Below is a small trained network, with its code and all its weights. Each question gives an input and a class and asks what happens when units are switched off, that is, made to give their printed mean instead of their output.

import numpy as np


def w(rows, s, z=0):
    codes = np.array(rows[::2]) - 128.0
    scale = np.full(codes.shape[1], s)
    scale[-1] = z or s
    return codes * scale


def norm(h):
    return h / np.sqrt((h * h).mean(-1, keepdims=True) + 1e-5)


def f(y):
    return np.maximum(y, 0)


def log_softmax(a):
    a = a - a.max(-1, keepdims=True)
    return a - np.log(np.exp(a).sum(-1, keepdims=True))


def net(x, mask):
    res = np.array(x, float).reshape(1, 5) / 4 @ E
    u = 0
    for l in range(2):
        y = f(norm(res) @ A[l][:, :-1].T + A[l][:, -1])
        res = res + np.where(mask[u : u + 11], y, B[l][:, -1]) @ B[l][:, :-1]
        u += 11
    return log_softmax(norm(res)[-1] @ U[:, :-1].T + U[:, -1])


A, B = {}, {}
E = w([
[90,221,112,124,142,96,117,92],'x0',
[177,120,86,118,53,2,185,85],'x1',
[174,162,153,68,108,110,19,221],'x2',
[222,142,208,98,187,170,94,60],'x3',
[95,126,172,26,195,152,233,147],'x4',
],0.0056)
A[0] = w([
[105,140,102,195,190,139,135,209,53],'L0N1',
[177,151,73,103,130,2,125,136,248],'L0N2',
[123,120,112,220,92,126,106,122,132],'L0N3',
[42,96,129,146,51,96,149,173,24],'L0N4',
[125,124,126,99,141,151,218,108,42],'L0N5',
[94,222,107,74,139,92,81,125,94],'L0N6',
[110,227,150,168,147,85,162,126,202],'L0N7',
[153,39,113,75,82,168,109,180,109],'L0N8',
[94,137,143,50,162,147,154,168,13],'L0N9',
[95,131,118,148,188,208,20,131,40],'L0N10',
[147,116,218,114,98,86,133,66,166],'L0N11',
],0.0076,0.0012)
B[0] = w([
[139,72,69,91,199,122,77,79,193],'L0N1',
[151,37,117,120,193,111,166,162,248],'L0N2',
[156,202,188,240,166,94,128,156,221],'L0N3',
[2,140,119,56,126,92,32,122,229],'L0N4',
[157,177,154,245,154,130,81,191,215],'L0N5',
[104,99,158,198,17,244,186,122,205],'L0N6',
[169,38,108,113,90,223,149,132,207],'L0N7',
[82,139,201,159,43,163,177,66,206],'L0N8',
[208,183,77,164,84,44,135,175,211],'L0N9',
[204,87,31,143,125,99,156,121,253],'L0N10',
[30,81,81,117,141,110,106,107,200],'L0N11',
],0.0056,0.0047)
A[1] = w([
[125,199,119,171,98,127,217,137,143],'L1N1',
[190,99,59,177,134,82,89,162,249],'L1N2',
[225,115,143,130,47,203,108,15,120],'L1N3',
[137,128,83,85,69,84,152,81,129],'L1N4',
[156,21,166,132,65,84,166,154,76],'L1N5',
[201,116,231,85,150,179,160,57,176],'L1N6',
[140,112,82,101,164,229,69,155,209],'L1N7',
[90,163,164,34,155,118,240,214,114],'L1N8',
[87,98,96,255,45,177,155,71,179],'L1N9',
[201,122,144,33,19,111,67,213,133],'L1N10',
[188,120,171,97,227,70,46,35,122],'L1N11',
],0.0073,0.0022)
B[1] = w([
[179,183,180,111,89,180,94,108,169],'L1N1',
[186,181,113,84,192,67,179,142,221],'L1N2',
[61,161,154,81,87,115,136,201,200],'L1N3',
[112,55,62,87,207,223,61,91,152],'L1N4',
[133,149,109,98,150,249,104,64,195],'L1N5',
[74,114,76,156,66,112,62,166,197],'L1N6',
[106,42,92,71,137,79,180,2,194],'L1N7',
[225,161,146,209,120,48,22,171,178],'L1N8',
[147,147,223,87,111,179,126,162,255],'L1N9',
[69,171,162,206,178,203,228,59,191],'L1N10',
[36,142,69,153,129,56,148,200,169],'L1N11',
],0.0062,0.0085)
U = w([
[237,182,141,198,152,69,81,185,148],'0',
[171,45,33,71,218,131,141,76,128],'1',
[8,118,96,95,101,75,85,185,136],'2',
[134,120,173,99,28,217,109,103,145],'3',
[106,168,177,162,146,173,185,95,134],'4',
[154,132,165,63,127,96,115,107,93],'5',
[169,93,165,65,54,52,30,42,9],'6',
],0.012,0.014)

Each question gives the input, the list of numbers given to net, and the class t.
The units are the neurons (one row each of A and B). Each row of codes is followed by its name. A weight is (code - 128) times the scale printed after its matrix; where a second scale follows, it is the last column's (A, B and U).
mask holds one flag per neuron, layer by layer. A switched-off neuron (its flag False) gives its mean, the last column of its row in B, instead of its output. The means were averaged over made-up inputs and are rounded, as every weight is.
A unit's drop is (log p(t) with every unit on - log p(t) with that unit switched off) / (log p(t) with every unit on - log p(t) with every unit switched off).
The circuit of an input: a set's keep is (log p(t) with only the set's units on - log p(t) with every unit switched off) / (log p(t) with every unit on - log p(t) with every unit switched off). Starting from the 12 units with the biggest drops (on a tie, the unit counted first), units are removed one at a time, each time the one whose removal leaves the highest keep (on an exact tie, the one counted first), for as long as the keep stays at least 0.8.
circuit, biggest first: the units of the circuit, biggest drop first
most important unit: the unit with the biggest drop
top k neurons: the k neurons with the biggest drops, biggest first
top k neurons in layer l: the k neurons of layer l with the biggest drops, biggest first
input [7,-7,-4,-1,6], class 1: top 4 neurons => L0N1, L0N8, L1N7, L0N3
input [-2,-2,8,-7,2], class 4: circuit, biggest first => L1N10
input [1,-3,6,4,-5], class 4: top 4 neurons in layer 1 => L1N10, L1N8, L1N7, L1N3
input [7,-5,3,-1,-3], class 3: top 3 neurons => L0N6, L1N9, L0N2
input [7,5,0,1,4], class 3: circuit, biggest first => L0N6, L0N7
input [-3,-3,-2,-3,4], class 0: top 2 neurons => L0N9, L0N6
input [0,1,-2,8,-7], class 2: circuit, biggest first => L1N11, L1N3
input [-5,-8,4,-8,-6], class 1: circuit, biggest first => L0N1, L0N10, L1N7
input [8,6,-1,-4,-2], class 3: circuit, biggest first => L0N6, L1N9, L0N7
input [6,-7,5,0,1], class 1: circuit, biggest first => L1N7, L0N10
input [3,-7,-7,-6,-7], class 0: top 2 neurons in layer 1 => L1N10, L1N5
input [3,-3,5,7,-1], class 2: top 2 neurons => L1N3, L1N11
input [0,-1,-1,8,7], class 2: circuit, biggest first => L1N11, L1N6
input [2,-4,3,3,1], class 1: circuit, biggest first => L1N7
input [2,-7,4,4,3], class 1: circuit, biggest first => L1N7, L0N10
input [-7,6,8,-5,7], class 4: top 4 neurons => L1N10, L0N8, L1N5, L0N3
input [2,-8,-6,4,-5], class 1: circuit, biggest first => L0N10, L1N7
input [5,8,2,7,3], class 1: top 3 neurons => L0N2, L0N11, L1N4
input [-8,4,6,0,-3], class 3: top 2 neurons in layer 0 => L0N8, L0N9
input [-4,4,-4,5,5], class 0: most important unit => L0N5
input [-2,0,-2,5,-4], class 2: circuit, biggest first => L1N11, L1N3
input [8,5,2,-7,6], class 3: circuit, biggest first => L0N6, L1N1
input [1,-1,4,3,-1], class 4: top 2 neurons => L1N10, L0N10
input [-3,-1,3,7,-5], class 2: top 2 neurons => L1N11, L1N3
input [8,-3,-1,4,5], class 3: top 2 neurons => L0N6, L0N7
input [7,-3,-2,-4,6], class 3: top 3 neurons in layer 0 => L0N6, L0N7, L0N2
input [8,0,-8,5,-2], class 3: most important unit => L0N7
input [-4,5,6,-2,-2], class 4: top 3 neurons => L1N10, L0N8, L0N10
input [-4,-5,-6,6,4], class 2: top 2 neurons in layer 0 => L0N2, L0N6
input [3,1,8,-7,5], class 4: top 2 neurons => L1N10, L0N6
